Below is a small trained network, with its code and all its weights. Each question gives an input and a class and asks what happens when units are switched off, that is, made to give their printed mean instead of their output.

import numpy as np


def w(rows, s, z=0):
    codes = np.array(rows[::2]) - 128.0
    scale = np.full(codes.shape[1], s)
    scale[-1] = z or s
    return codes * scale


def f(y):
    return y / 2 * (1 + np.tanh(0.7978845608 * (y + 0.044715 * y**3)))


def log_softmax(a):
    a = a - a.max(-1, keepdims=True)
    return a - np.log(np.exp(a).sum(-1, keepdims=True))


def net(x, mask):
    res = np.array(x, float).reshape(1, 7) / 4 @ E
    y = f(res @ A[0][:, :-1].T + A[0][:, -1])
    res = res + np.where(mask, y, B[0][:, -1]) @ B[0][:, :-1]
    return log_softmax(res[-1] @ U[:, :-1].T + U[:, -1])


A, B = {}, {}
E = w([
[138,253,158,112,90,129],'x0',
[122,128,120,141,123,115],'x1',
[128,127,119,140,130,118],'x2',
[141,126,159,94,128,160],'x3',
[175,108,127,86,60,59],'x4',
[111,130,97,175,120,89],'x5',
[115,109,209,71,205,72],'x6',
],0.011)
A[0] = w([
[129,103,46,162,74,82,179],'n0',
[194,113,127,107,89,69,120],'n1',
[103,76,101,208,166,85,255],'n2',
[139,100,40,93,174,107,155],'n3',
[189,101,82,164,94,174,46],'n4',
[120,134,173,94,193,76,37],'n5',
[165,138,175,140,183,95,43],'n6',
[133,163,157,112,155,110,78],'n7',
[159,210,106,89,130,136,64],'n8',
[188,129,94,113,122,164,216],'n9',
[116,153,82,167,189,206,139],'n10',
[194,107,100,104,46,88,127],'n11',
[189,108,168,142,194,85,205],'n12',
[40,114,39,148,130,156,134],'n13',
[130,170,80,163,92,142,170],'n14',
[58,83,206,113,142,106,109],'n15',
[226,120,81,141,114,222,123],'n16',
[104,111,142,95,176,69,52],'n17',
[19,169,155,166,170,181,92],'n18',
[169,235,107,139,159,73,180],'n19',
[106,76,116,122,139,131,84],'n20',
[158,122,74,50,99,86,78],'n21',
[178,11,115,132,144,172,67],'n22',
[113,55,121,167,116,137,142],'n23',
],0.011,0.0069)
B[0] = w([
[105,106,148,91,127,121,226],'n0',
[59,108,40,88,184,214,176],'n1',
[159,101,172,95,129,172,244],'n2',
[193,157,152,136,86,165,170],'n3',
[101,186,121,234,183,42,170],'n4',
[77,220,126,202,150,107,171],'n5',
[80,207,107,224,147,80,144],'n6',
[138,157,139,184,121,126,142],'n7',
[223,203,55,172,132,170,163],'n8',
[64,131,232,80,175,104,187],'n9',
[116,98,113,72,183,112,210],'n10',
[85,149,116,97,170,149,197],'n11',
[92,97,165,156,67,127,198],'n12',
[89,162,152,93,150,126,202],'n13',
[153,121,178,144,113,64,208],'n14',
[123,78,112,142,97,53,183],'n15',
[61,166,182,164,85,13,198],'n16',
[126,186,122,138,134,59,160],'n17',
[86,95,64,109,184,192,198],'n18',
[155,96,170,179,73,254,209],'n19',
[140,222,66,221,54,181,149],'n20',
[102,126,17,120,220,160,157],'n21',
[227,132,83,220,121,168,195],'n22',
[195,140,162,173,154,146,183],'n23',
],0.0068,0.011)
U = w([
[255,167,84,205,105,170,61],'0',
[99,170,143,175,135,17,2],'1',
[88,103,9,81,189,148,42],'2',
[131,82,195,100,100,134,230],'3',
[156,109,172,103,124,119,237],'4',
[132,83,196,98,90,125,186],'5',
],0.0095,0.0059)

Each question gives the input, the list of numbers given to net, and the class t.
The units are the neurons (one row each of A and B). Each row of codes is followed by its name. A weight is (code - 128) times the scale printed after its matrix; where a second scale follows, it is the last column's (A, B and U).
mask holds one flag per neuron, in row order. A switched-off neuron (its flag False) gives its mean, the last column of its row in B, instead of its output. The means were averaged over made-up inputs and are rounded, as every weight is.
A unit's drop is (log p(t) with every unit on - log p(t) with that unit switched off) / (log p(t) with every unit on - log p(t) with every unit switched off).
The circuit of an input: a set's keep is (log p(t) with only the set's units on - log p(t) with every unit switched off) / (log p(t) with every unit on - log p(t) with every unit switched off). Starting from the 12 units with the biggest drops (on a tie, the unit counted first), units are removed one at a time, each time the one whose removal leaves the highest keep (on an exact tie, the one counted first), for as long as the keep stays at least 0.8.
units of the circuit, in order: the units of the circuit, biggest drop first
unit that matters most: the unit with the biggest drop
k most important neurons: the k neurons with the biggest drops, biggest first
drop when u is switched off: that unit's drop, to one decimal
input [1,-7,-3,-1,4,-8,-7], class 1: units of the circuit, in order => [n16 n4]
input [-6,6,0,1,-4,7,-3], class 0: units of the circuit, in order => [n23]
input [-5,-4,1,-6,-4,7,-1], class 3: 4 most important neurons => [n2 n13 n0 n8]
input [2,-5,-3,-4,6,-2,0], class 2: units of the circuit, in order => [n1 n21]
input [6,1,-6,-3,2,8,6], class 0: units of the circuit, in order => [n19 n9]
input [5,8,-1,7,-6,6,-6], class 5: units of the circuit, in order => [n14 n22 n10]
input [-8,7,3,8,4,5,4], class 0: units of the circuit, in order => [n22 n20]
input [7,-8,1,2,8,-4,3], class 2: units of the circuit, in order => [n1 n21]
input [-8,-1,-1,-2,7,8,-2], class 0: 3 most important neurons => [n22 n23 n3]
input [-2,7,-3,-6,0,4,-6], class 5: units of the circuit, in order => [n2 n0]
input [5,4,1,0,-3,3,-7], class 1: units of the circuit, in order => [n16 n14]
input [3,-6,2,4,7,5,-3], class 2: 3 most important neurons => [n1 n21 n11]
input [-6,6,4,5,7,-8,7], class 1: units of the circuit, in order => [n5 n17]
input [-2,6,1,-4,8,2,-5], class 2: units of the circuit, in order => [n1]
input [-6,-1,-7,8,-1,-1,-8], class 1: 2 most important neurons => [n16 n4]
input [8,1,-5,-2,7,-2,0], class 0: 2 most important neurons => [n8 n19]
input [6,-4,4,0,-6,-5,4], class 0: 2 most important neurons => [n8 n19]
input [-2,-2,0,2,-6,-6,1], class 2: drop when n19 is switched off => 0.2
input [-6,3,8,7,8,0,-6], class 2: drop when n3 is switched off => -0.1
input [-1,-4,-1,-1,2,-3,8], class 1: drop when n21 is switched off => 0.0
input [0,-7,-5,5,-1,-7,8], class 1: unit that matters most => n5
